Below are the code and all the weights of a small trained network. Each question names an input and a class and asks about switching units off, where a switched-off unit gives its printed mean instead of its output.

import numpy as np


def w(rows, s, z=0):
    codes = np.array(rows[::2]) - 128.0
    scale = np.full(codes.shape[1], s)
    scale[-1] = z or s
    return codes * scale


def norm(h):
    return h / np.sqrt((h * h).mean(-1, keepdims=True) + 1e-5)


def f(y):
    return np.maximum(y, 0)


def log_softmax(a):
    a = a - a.max(-1, keepdims=True)
    return a - np.log(np.exp(a).sum(-1, keepdims=True))


def net(x, mask):
    res = np.array(x, float).reshape(1, 3) / 4 @ E
    u = 0
    for l in range(3):
        y = f(norm(res) @ A[l][:, :-1].T + A[l][:, -1])
        res = res + np.where(mask[u : u + 7], y, B[l][:, -1]) @ B[l][:, :-1]
        u += 7
    return log_softmax(norm(res)[-1] @ U[:, :-1].T + U[:, -1])


A, B = {}, {}
E = w([
[190,73,145,220,137,82],'x0',
[158,197,131,53,36,65],'x1',
[131,248,111,92,73,90],'x2',
],0.0014)
A[0] = w([
[134,67,222,145,124,68,116],'L0N0',
[196,142,171,151,87,102,98],'L0N1',
[162,109,220,130,112,113,101],'L0N2',
[77,87,212,42,145,131,99],'L0N3',
[209,174,49,252,150,64,6],'L0N4',
[67,184,53,92,177,164,78],'L0N5',
[124,169,106,109,135,140,59],'L0N6',
],0.0033,0.002)
B[0] = w([
[206,117,90,173,68,145,248],'L0N0',
[78,92,109,171,33,135,223],'L0N1',
[138,87,93,124,94,136,186],'L0N2',
[106,58,138,55,202,34,206],'L0N3',
[62,158,197,44,254,133,238],'L0N4',
[126,95,123,223,67,148,230],'L0N5',
[124,160,129,143,140,192,158],'L0N6',
],0.0036,0.0015)
A[1] = w([
[223,114,104,96,39,152,7],'L1N0',
[191,169,217,191,60,57,65],'L1N1',
[133,98,142,24,151,9,87],'L1N2',
[149,108,156,2,70,30,122],'L1N3',
[120,128,95,127,70,118,26],'L1N4',
[100,144,131,40,78,17,179],'L1N5',
[183,228,198,136,144,87,214],'L1N6',
],0.0033,0.002)
B[1] = w([
[47,198,66,68,186,200,162],'L1N0',
[85,54,48,187,67,155,188],'L1N1',
[159,105,137,253,134,189,184],'L1N2',
[232,77,225,145,157,48,234],'L1N3',
[93,142,152,81,179,160,145],'L1N4',
[191,78,157,191,172,130,254],'L1N5',
[76,120,127,61,248,162,202],'L1N6',
],0.0037,0.0028)
A[2] = w([
[137,124,127,76,107,141,4],'L2N0',
[191,178,188,15,158,159,138],'L2N1',
[161,94,58,114,31,84,70],'L2N2',
[96,85,164,133,232,151,162],'L2N3',
[49,51,116,57,159,116,87],'L2N4',
[79,255,86,159,135,207,164],'L2N5',
[183,170,112,116,97,60,25],'L2N6',
],0.004,0.0033)
B[2] = w([
[200,66,76,137,203,230,128],'L2N0',
[44,192,101,44,210,160,163],'L2N1',
[53,176,64,98,2,215,142],'L2N2',
[145,215,153,63,96,75,252],'L2N3',
[100,235,107,56,197,140,155],'L2N4',
[108,38,61,170,38,173,169],'L2N5',
[119,64,101,219,36,151,130],'L2N6',
],0.0042,0.0047)
U = w([
[18,226,178,39,254,98,249],'0',
[213,45,248,219,229,12,117],'1',
[21,40,27,226,24,180,53],'2',
],0.0043,0.0012)

Each question gives the input, the list of numbers given to net, and the class t.
The units are the neurons (one row each of A and B). Each row of codes is followed by its name. A weight is (code - 128) times the scale printed after its matrix; where a second scale follows, it is the last column's (A, B and U).
mask holds one flag per neuron, layer by layer. A switched-off neuron (its flag False) gives its mean, the last column of its row in B, instead of its output. The means were averaged over made-up inputs and are rounded, as every weight is.
A unit's drop is (log p(t) with every unit on - log p(t) with that unit switched off) / (log p(t) with every unit on - log p(t) with every unit switched off).
The circuit of an input: a set's keep is (log p(t) with only the set's units on - log p(t) with every unit switched off) / (log p(t) with every unit on - log p(t) with every unit switched off). Starting from the 12 units with the biggest drops (on a tie, the unit counted first), units are removed one at a time, each time the one whose removal leaves the highest keep (on an exact tie, the one counted first), for as long as the keep stays at least 0.8.
circuit, biggest first: the units of the circuit, biggest drop first
top k neurons: the k neurons with the biggest drops, biggest first
k most important neurons of layer l: the k neurons of layer l with the biggest drops, biggest first
drop when u is switched off: that unit's drop, to one decimal
input [4,-1,1], class 0: circuit, biggest first => L0N4
input [8,0,1], class 0: circuit, biggest first => L0N4, L1N3
input [0,-6,-4], class 0: circuit, biggest first => L1N5, L2N3
input [3,2,8], class 1: top 2 neurons => L1N5, L1N1
input [-6,4,-7], class 1: top 2 neurons => L1N2, L0N3
input [1,3,-5], class 2: top 2 neurons => L0N0, L1N6
input [-6,3,-7], class 1: top 2 neurons => L0N3, L1N2
input [1,3,1], class 1: top 3 neurons => L0N0, L0N5, L1N5
input [1,4,2], class 1: 2 most important neurons of layer 0 => L0N5, L0N0
input [8,3,-8], class 2: top 2 neurons => L0N0, L1N3
input [-4,2,-6], class 1: top 2 neurons => L0N3, L1N2
input [0,-5,-3], class 0: top 3 neurons => L1N5, L1N3, L1N2
input [8,-7,3], class 0: 2 most important neurons of layer 0 => L0N4, L0N5
input [4,-7,4], class 0: drop when L0N4 is switched off => 0.1
input [5,-5,3], class 0: drop when L0N4 is switched off => 0.4
input [8,5,-5], class 2: drop when L0N2 is switched off => 0.0
input [-1,-3,6], class 2: most important neuron of layer 0 => L0N5
input [2,8,5], class 1: 2 most important neurons of layer 0 => L0N0, L0N5
